Each row has a class, written after it.
[ -98  -15   91  126 -110  -30   13  -23 -364   64  115  264  171   93
  -71 -137   57 -180 -347  250  -81   67   96  245  369   20   17 -213
  139 -100  246  445  331   60 -233 -303   -6  137  -99  -25 -150 -126
  113]	j753
[-334   48   94  216   20   15  -37  162 -126 -194 -254  -30  128   64
  276  383  180  389    6 -125  -41 -113 -195  324  174   58  -81 -215
   74   59  212   81 -160   -6  -25 -287 -113    3   48  -34  116 -107
 -105]	j207
[-285  -93 -155   45    4 -263   22  193   62  304  -23 -179 -154  -92
    4  206  589 -377   36 -254 -245  129  136  -48 -118  296   73   60
  -82  103    9 -245 -215  533  113 -115  101  243 -198  -65  137    8
  -39]	j13
[ 287 -396 -114 -255 -147  -47   46  113  187  -46    3  228  -93  238
   64  -40 -209  -83  160 -202   20 -130  135  306   -6   77 -145   65
   72 -332  160  -11  217  -31  -26 -168 -198 -134  -48  291    5  -31
    0]	j13
[ -62  395   56  -65  -80 -137   60   56  -40  -26 -216  -75   33 -148
   67 -203  -20  149   79   73  242   75  -47  212  185 -108  -14  217
  159  195  -20   56  337  251   23  145  -65 -219  -11  -73   87   88
   81]	j397
[ -77 -261  248 -323   58   52  168   81  346   54  141  121 -114  290
 -208  -23 -115 -206  496 -350   92   65   57  102 -117   66 -338  -79
 -106  -76  -15  131  256 -236   77 -295  -71 -366   15 -231  131 -512
  270]	j238
[-402  259 -250  283   92  186  -19  -76 -258 -463 -162 -519 -150 -200
 -170   29   87  648   22  348 -218 -241 -210  -13 -273  -96 -244   57
 -318  306  236 -435    1  346  -44  174   54    8 -339 -217  -16  280
 -331]	j607
[-121 -344   59    3   45  175  360  158  -69   42 -247 -270 -133  143
   71  331  138  204  -42 -353   78   16 -234  114 -173 -140  -43  186
  155   54 -281  -58  -84  437  109  102  -76  -91  113  285  -20  -40
  200]	j471
[-167  381 -134  193 -258 -172  -79   -4 -220   45  221 -238  -61 -335
  -82 -151   90   75  -76  278 -205  -84 -103 -298  -44  -67  194  327
  -82  172 -216 -446  -18  468  109  233   72   91  -43  119   13  373
 -205]	j13
[ 249   73 -159 -205  -96  -18  410   -6  265  -36   28    4 -118   80
 -280 -271   65 -120  200 -124  157  161  202 -287  -27   67  165   60
  -33 -109   83  211   77   37  197  163 -213  -18  172 -135   94 -153
  210]	j833
[ 242  -42  -24  -50  145  111   96  233  212 -189 -219 -332  -97 -123
  -57 -148 -124  111   28  -68   88  108  197 -212 -156  -55 -194  172
  107  142 -206  -52   62  -85  124  166  154 -237  110  -13  -31 -204
  218]	j13
[ 160 -253  140 -250   30   91  172  393   36 -584 -109  247  -63  416
  -75 -435 -466   -1  456   -8   29 -411 -135  153  -15   70 -259 -376
  -82 -266  691  -78 -100  -37 -223 -106 -149  -54 -172 -130  204 -207
 -108]	j207
[-296   88  120  150  369 -200  -52    7 -300   83 -192 -179 -195 -211
  257  734  330   69    1 -657 -282   57 -173   -6  -32   80 -274 -367
 -193  243   77 -392 -146 -230  114  -15  -27  102 -213 -568  120  -81
   66]	j238
[ 165  -16  126  -67 -203   -7  -12 -245  102  136  264    6   83   -1
 -175 -516   89 -166  220  347   22  389   48 -249    0  -81   -4  234
   66 -257  514  -42   87   -5 -329  222  -30   88  -35   86  176  118
   34]	j397
[ -99  406   26   11 -330  147  170 -525   47  452  147  108  110  139
 -225 -254  362 -309  -78  399  325  316  310 -318  -53   -4  141   -1
  -33  195  -32  334  279  -79 -221  226  108  124  153 -154  -35   26
  233]	j753
[ 130  375 -293   19 -321 -163  162  -83  170  227   -1    2 -129 -144
  -52 -443  293 -513  144  161  132  269  237 -384  -27  -39  324  291
  143  224  -67  -24 -240  525  456  244   -5 -321  -99 -242   94  339
   -2]	j833
[ 367  -61 -331 -133 -172  -25   67   10   80  -21  117  438  103  236
  138 -387  -86 -503  251  140  412   -8  118   56   53 -113  182  -52
  116 -189  210  186  -63 -123  -23    6  -84 -192   56  142  -94   30
  -50]	j207
[ 383  -42  -99 -224 -140  -92    2  206  -64  -69    1   79  -24  175
  -21 -203 -306 -250 -153   66  267 -318  117 -130   31  -85  201  188
   48 -337 -253  247  317  128  120 -105 -177  118  173  351 -108 -205
   61]	j607
[-463  222   66   39  -54  -82  165  -77 -102  202   41 -509 -205 -286
 -169   70  463  -23 -155  -36 -221  124  249 -246   25  150 -175   35
 -157  257   -3 -340  254  490  161 -243  183  230 -129 -560  195 -183
  242]	j238
[ -99  -49  143  -95   61   95  122  204 -410  -95  -50 -341  -84   31
 -142 -247   -1  271   48  422   96 -334   28  -81 -145 -137  -68  -14
 -301  -48 -637   -5  132  121 -143  -74  140 -563  155 -275 -252 -506
  335]	j471
[-194 -143   12  123  429   19   24  343  -86 -276   29 -249  -70 -358
   70  191  -30  253 -294  -67 -336 -106 -274 -266 -200 -389   14  144
  -27  524 -535 -240 -254  178   87  285  297  207 -242  149  112   -1
    3]	j753
[-238   45  194 -294   92   71   51  172  155   98 -323 -188   65  112
  227 -132  246 -204  370  206  -69 -113 -210  -42  -40 -171 -123   97
   36   77   75  -14 -468  562   77  -77  134 -474 -408  113  533   59
  156]	j471
[-212  101 -207   74 -121 -150  241  196 -100    6  -16  108  -84  224
  -49 -162   69 -104  275  103   84 -431  -27  123   18  114  141  -16
   18  118   19   67   27  572   97 -150 -133 -130   34  -64  -54  -87
 -164]	j207
[-283   98 -281  103  -55   95  233  -44  113  -58  -52  122  333  284
 -269 -204  142  119  151  201   31   32  205  303   92  128   85 -236
  311   73  287  265 -257  612   54   -4  -53  457 -323  -60  487 -187
 -173]	j833
[ 306 -104 -127  -28 -168  -70 -136 -261  167 -165  170  106  200   -3
 -369 -284 -114   -6 -146  103 -123  448   15   27  144 -137   65  192
  274 -255  722  379   22 -218 -125  376 -118  395   38  325  192  107
   52]	j207
[ 123  193 -138   29  -51 -196  -57  328 -284  -72 -248 -222   77 -166
   77   62  258   87 -349  -79  105 -122   38  307    9   46  -18  268
  346 -159   30  -43   18  -83  195   72   39 -125 -375  239 -260    7
   26]	j471
[  92   10  -64  -96  -60 -193  129 -193   56    4  -15  186 -134   49
  -51  -35  159 -342  -55  -24   12   48  229 -107  234  284  -39 -131
 -210 -206  -39  204   34  -15 -141 -104    9 -239  353 -152  120 -262
  164]	j833
[ 236   -9  171 -331  187 -227  -34  449  133 -194 -208  167  129   74
  190 -164 -156  -95 -244 -237  231  -97   -4  363  238  -69  -93  152
   76 -240   65  488  240 -549   36 -456 -252 -355  188  225   76 -197
  148]	j753
[ -30  305  239 -244  277 -223   55   90  261  186  -70  205  -69 -141
  136  144 -224 -368  202 -281  -24  -17    3  -79  -88    8   75 -193
 -251  278 -348 -230   30  125   11  161  -90  304 -271 -204  387  198
   90]	j397
[ -57  507 -223   44   15   92  121  -44   79  -66  103  127  170 -114
 -188 -617 -147  230  421  276  471  201   59  -16   67 -115  298  -92
  107  388  264   -7  143  267  -49  206  105  294 -237 -367  249   98
 -139]	j13
[ -97 -186 -104  155  -77  100    1 -580  155  115 -202 -142  -10  234
  -85  289   61  276  596   15  307 -196  233  282  -42  176 -244 -183
   54  -53   20    6   16  -46 -132  -40  -25  230 -319  -74   57 -448
   50]	j607
[ -23  392   86  231   95 -145 -191  138   64  -79  -88  -25  112  -19
   86   -8  -43  132 -366   90  102 -163  135   59  288  244   90  -65
  175 -256  141  681    6 -570   98 -213  -38    5  240 -105  -82  -95
  -24]	j238
[  48 -274  -72  -34   36  215   35 -395   -1   70 -184  -89   29 -116
  159  249  377   63  295 -181  226  436  -79  -91  -60  -22 -212   79
   23   -9  164 -451 -149  -28 -280   69  272 -126  -91  103  195 -261
  124]	j471
[ 204 -414  -50 -284   -4  -37  361  194  203   11 -112  247  -38  470
  139 -103  -33 -260  123 -408  190  158  187  229   94   45 -147  -50
  230 -324   51  588  203 -246  164 -210 -110 -583  379 -100 -207 -284
  345]	j238
[ 264 -130 -203   34  -51  -24 -260 -109   65   18  109   29  -80  -75
  291  370 -179 -350 -180 -225  -63 -150 -187  -23   20 -121   96  114
 -144 -114 -141 -235  -99 -111   64  -32 -209  170   88  403 -123  499
 -308]	j207
[-182  -43  -69  -51   91 -161  -80  663  -18  -73   52 -437 -171  -14
  302   48  144 -257  -56 -160 -348 -288 -207  -36   82  -28    1  311
   36  -58  233 -242 -281  548  392 -323   98 -253 -261  128  -84  202
 -281]	j13
[ 129 -196 -121  -20 -365   71  -66 -142   33 -141  431  141   98  180
 -231 -464   -3  -63  235  351   -9  164  -42 -166   19    6  172   31
   64 -344  525   94  -57 -281 -293   18   90  144   15  263 -272    2
  -61]	j753
[ -22  154  -89   69   52   14  250  -44  -43  -47  107   36  -92   54
 -200  -94  111 -134   91  141  -51 -335   99 -302 -256   71   54  -94
 -285  278   60  -73  -29  224   62  205   56  229 -254 -223  -45  142
 -249]	j397
[  30 -324  214 -321  272   41  156  505  -96 -322 -138 -164 -301  196
   67  -88 -389  132  132 -227   82 -475 -338 -205 -123 -106 -131 -104
 -268 -299  -15 -137  -34  -65  129 -278 -178 -202   84 -206 -112 -336
   92]	j207
[  81  -18  155   -4 -162  114   22    2 -311   50  -52  339   73  -54
  224  -68  262 -315 -343   43   60  371 -156  -71  210 -278   82   78
   -6  152  206   39   94   76 -302   24  -88 -177  183    8   63   70
   61]	j397
[-103  -78   85 -249  -12  163  219  -99   47  216  -98  -65  -20   -5
   22  -15 -114  178    2  165  368 -144  -84  -29  -46 -230   26  197
 -146   71 -899  -40  157  321  -29   21  -62 -366  485   52   39 -273
  350]	j397
[  58 -343 -311  294  112   -3   -8  -83  -27 -157  -74    4   51  -91
   22  317  -22  108 -101 -249    0  -99  -83  247  -31  160  189  -89
  260   41  -77  -76 -295   34  -16 -141   70  227  190  254 -280 -179
  -74]	j238
[-278 -534 -304   41   96   40   75  -67  -61 -257  106 -140 -283 -113
 -152  483  -71  421  273 -222 -191 -328 -146   31 -243   66 -202 -100
 -345   56 -435 -450   33   93  199 -176   27 -124  213 -154 -290 -553
   69]	j607
[ 367 -117 -248 -196  -66 -194  176  -86  451  280   29  155  -13  215
  179  162  -21 -897  106 -248   38  -59  245 -183 -163   -6  103  117
  -62 -141 -310  -97 -337  234  240   85 -185  112   56  382  146  307
   21]	j397
[ -71 -107  142  174  270  -98 -173   81  186 -107 -228    8   28 -162
  515  723   69   95 -206 -322 -415  -94 -291  -79  126 -133  -35   39
   61  136 -256  128 -483 -247  210 -136  -21 -254   14  265  135   89
  -17]	j833
[ 363 -212 -139  -63 -196  114 -210 -152 -135  -61  -60  255    1   75
  333  145  -39 -260 -331  -42  142   56  -58  135  210 -142  -72   78
  146 -383  132  229   54 -484   -9 -176 -191 -327   35  431 -191  114
  -63]	j833
[ -57  -22 -183  221 -414   37 -418  -76  -16  129  247   32  -30   85
   23   32 -173 -331 -143  216 -106 -105   -2  238 -153  135  228  131
  125 -149   -9 -187 -122  155 -112  -16  -80  234   85  477 -225  443
 -357]	j607
[-327 -181  184  242  259  148  194   60  -64 -130   -5   97  137  -49
    9   61   54  178   16  -22 -159  171 -224  -89 -131   50  -68 -197
  103  152  303 -111 -308   18 -267  150  269  237   -3 -104  174  -93
   20]	j397
[  35 -134  233   25 -264  -10 -155  -91 -137   16  -18  273  119  404
   90    3   65  -47  -60  125  -63 -156   18  310  124   43 -149 -109
  200 -245  608  263  -42 -126 -230 -266 -150 -102  -93  181   34  -16
  -74]	j607
[-123  225  167  -74   65  147  427  165   -4 -217 -105  -66  -20 -100
 -110 -206   36  271   12  132  227   31  -47 -333 -220 -186  108   -2
 -141  355 -143  -51   84  275   -4  168  105  134   63  -34  225  -55
  215]	j207
[  40 -123  544 -547    4  286  286  131   77  107 -161  119 -159  330
   -9 -312 -154  -29  195   61   61  116    7 -145   -8  -44 -246 -156
 -319 -123 -185   64  320   -2 -433  -68 -195 -464  303 -131  220 -187
  375]	j207
[ 301 -163 -132  -80 -367  395  388 -108  193  -47   19   87   60  496
 -237 -472   13   94  230  217  368  270  316   14   62 -101    1  107
  155 -306  517  295   96  237 -130 -101 -206 -233   71  -13  120 -182
   91]	j13
[ -34 -159 -182  178   47   11   55  -37   25 -287  -74   41  120  -60
   13 -160  142  -30   14  304 -105 -290  152  115   13   72   37   48
  -80   78  214  179 -130  263  -26   32   75  129 -143   78  237  -73
 -288]	j607
[  51  267  306 -349  -11 -172  268  -62  155  378 -239  202  -12  246
   81 -313  140 -460  100  -86  138  250  231   30  379  146 -251 -129
   20 -267  210  503  316  -79  -48  -19 -297 -376  190 -356  314  -45
  419]	j238
[ 164   25  -52  117  -65  113  232   -4   28   38   -2  311   76  107
   78  113    0   11 -214 -103  234  -95   53  128   54  -93  279  -20
  174  224 -276  357   71  -45  -75   58 -115   54  228  224  -21   69
   20]	j753
[-134  344  128  -42 -248   82  138   65  -48  154   57 -224  -96  115
  -62 -148  223  -27 -113  153   -4  288  -49 -284    4 -234 -258  309
  -44  -22  178 -139  303  302   -9  267  -87 -265   50 -189   67  223
  147]	j471
[ 141  -38  -59 -300 -246  140   16  253   96  273 -142  -18 -133  391
   47  -44  -83 -341  132 -172  268  -99  134  403 -197  121 -116   60
  -29 -238   46 -195   76  187   90 -167 -310 -256  -33  183 -174  273
  -27]	j238
[ 143   32 -333 -167  -35  -44  274  165  236  -60 -149  -84 -306  118
 -344  109 -185  -36  222 -396   -1 -296   47   54  -82  255  121 -195
  146  -12 -281   26 -138  674  536   54 -322  210  -47   70  159   84
   31]	j238
[ 102 -252  -98   30  133   66   -7  -10  -56  -73 -247  171    7  133
  177  208 -159   80  295 -350   41   53 -219  253   32  149 -127  -93
   80 -254  275 -231  -97   52 -223  -43 -135   10  -95  207  134  120
 -197]	j607
[  83 -272   83 -211  103   95   28  263  -77   71 -277  158   99 -183
  401  485  178  -53 -831 -525   44  127 -374   90  166 -188  -86  341
  244  -36 -374   90    0 -375  117    6 -147 -215  571  670  -19  -10
  185]	j753
[ -55 -374 -241  133  -57   40  193 -421  128 -173  101   44  -11   39
  -93   49  202  -96  196   69 -213  -89   56 -211 -161  148 -104   37
  -63 -205  315   -8 -149 -227 -141   40   29  258 -223  180   75 -140
 -166]	j397
[ 195  121  444 -537 -112   -5   16  156 -321  650   26  -33  -35  365
   48 -294  143 -507   75  159 -107  129   82 -193   89 -257 -199  127
  -20 -344   64 -146   81  540  -89  211 -131 -446 -409 -101  252   30
  276]	j238
[ 177 -416  325 -281   74  316   94  212 -343  -75  -93  -38 -122  191
 -159   36  -30  268   32 -223  208  154 -111  -30  -48 -196 -252  -89
 -230 -254  216    7  302 -351 -213  -87 -195  217 -329  101  -76 -361
  175]	j207
[  42  131  338 -162  -26 -154 -172  442 -226   76    2  -30   26  155
  229 -264   46  -17   96    7  -80   47 -210  193  276 -138 -190  162
  136 -367  568  117  203   14    4  -74 -273 -356 -286  -48   43  239
 -111]	j607
[ -47  308  351  -93  136  479  329  122 -535  433 -244   17  297  314
  341  -16  113   80 -579  366  600 -168   87  -41  189 -439 -139    3
  168  -17 -412  417  374  -12  -51 -259   15 -553   61 -184 -159 -389
  385]	j471
[ 195 -417  -82 -295  285   48  102  305  180  217 -263  412  228   90
   56  445  -88  -61 -281 -393  100 -176  -89  151 -113  -43  -65  201
   92 -128 -800  317  -23 -148  304   46 -171 -120  129  707   19 -336
  141]	j13
[-260   21 -118  290  321  277  163  -20 -296   58 -409   37   17 -148
  151  658   66  454 -350 -247  163 -301 -195   -3  -61   48  119 -161
  -46  399 -667  -67 -213  180   97  148   32  171  186  -64   52 -258
  -97]	j833
[ -44 -200  106 -127  112 -118 -100  237 -181 -117 -104 -212 -160 -274
  -31  611  -39  539 -224 -441 -327  -96 -403  108 -107 -213   41  294
  -84  118 -651 -292  -11  156  283  210 -238  -34  -49  294 -143 -109
    0]	j397
[  31  256 -107 -178  285 -297  162  246  218  150 -135   56  -83  -31
  167  -67 -140 -228  178 -330  226 -214  155 -150   76  101   28 -163
   41  118 -130  -57  -38   -4  320 -181   18  126 -137 -356  156  -75
  152]	j13
[ 235  275   -5 -164 -263  -52   63   75  116    3 -108   63   42   56
   36 -245   51  138   73    5  267   95  102   94  195 -165   56  325
  229  108   89  135  340  148    9 -109 -135 -283  -91  100  131   84
   54]	j833
[ 202 -594    9 -180  269  216  344  -48 -119 -124   16  -46  -73   95
  -23  451    6  132  -75 -413  128  -18 -271 -148  -84 -411 -102  -79
 -191  -49 -312  167   18 -342  246   69 -281  101  135  279 -283 -439
  290]	j753
[ -20   54  219   26  351  -87   97   37  283  -89 -212   73  120  -26
   23  -12 -320    9  289  -53    4  -49  -90  -54   16  -76 -198 -178
   42  192  277   15 -178  212   93   41   16   96  -50 -272  444  -38
  162]	j397
[  65  -89  179   50  -53   38  -13  196   65 -174  -24 -110  202  289
 -109 -462   30    4  291  271   91  -95  -27  285  128 -273  -70   30
  300   52  614  344 -208  156  -51  -70  -82   41 -570   12  154  -45
  -58]	j753
[-200 -174  299 -157   80  -60   44  153  192  150 -170  146   28  360
  124  136 -218  -55  573 -199 -173 -280    4  397    3  228 -177 -217
   -1 -127  -55   83  -24  133 -144    3  -54 -237 -100 -193  261 -275
  103]	j238
[  66 -362    2 -385   20  196  394  233 -130  106 -110  374 -105  218
  109  -43   37 -151   73 -405   65  221 -203  -42 -112 -208  -99   19
   51   84  -43 -187  273  291   -2   57 -238 -254   49   66   74 -128
  106]	j13
[-272  192  -14   33  -11  -58  115   42   24  134 -383  -94  -34   98
   49  293   40   41  309 -232  206 -297   49  347  -12  210 -287  -84
  -24  109  -15 -359   41  284   72  -83  -67  -46 -222 -329  178 -243
   92]	j471
[  72 -209 -260  142 -123 -132 -131  204  315 -513    0   44 -132  301
 -233  -10 -557    9   87 -181 -303 -680  217  232 -110  326    2  -70
  177   37  347  257  -51   37  299 -275  -32  320 -128   80   11 -112
 -427]	j13
[ -63  -54   12  129    8   77 -292  115 -231  332 -125  236   73   17
   40  546  -72  -52 -471 -117 -246 -114  -64  180  -63  100   53  -34
   69 -103 -301  -56 -105  -25 -112  220  -99  406 -252  361   -9  107
 -102]	j753
[-232 -237  105   50  198   67  283    6  -55 -166 -312 -112  200    2
   -8  289   52   88 -291 -150   44    1  -98    1    4  -75 -216  -79
   37  -60 -135  290  -72 -205   90  113   39  208  204  -41   51 -475
  400]	j397
[  84 -111  -14 -265   22 -111  378  487   23   20  -36  205  -57  280
 -140 -505   -3 -510   37  -84 -181   82    8  -24   65  -29  -62   41
  236 -110  392  455  284  495  205  102 -276 -131  -86  -36  189  103
   98]	j833
[ -41 -156  201 -301  -66  -83  115  370  300 -213 -412    8 -234  188
   64   35 -206  124  496 -492  -55   54  -66  147   38  258 -381   23
   68 -326  303  -13   13  -93   99   -6 -240 -300  189   97  485 -269
  251]	j238
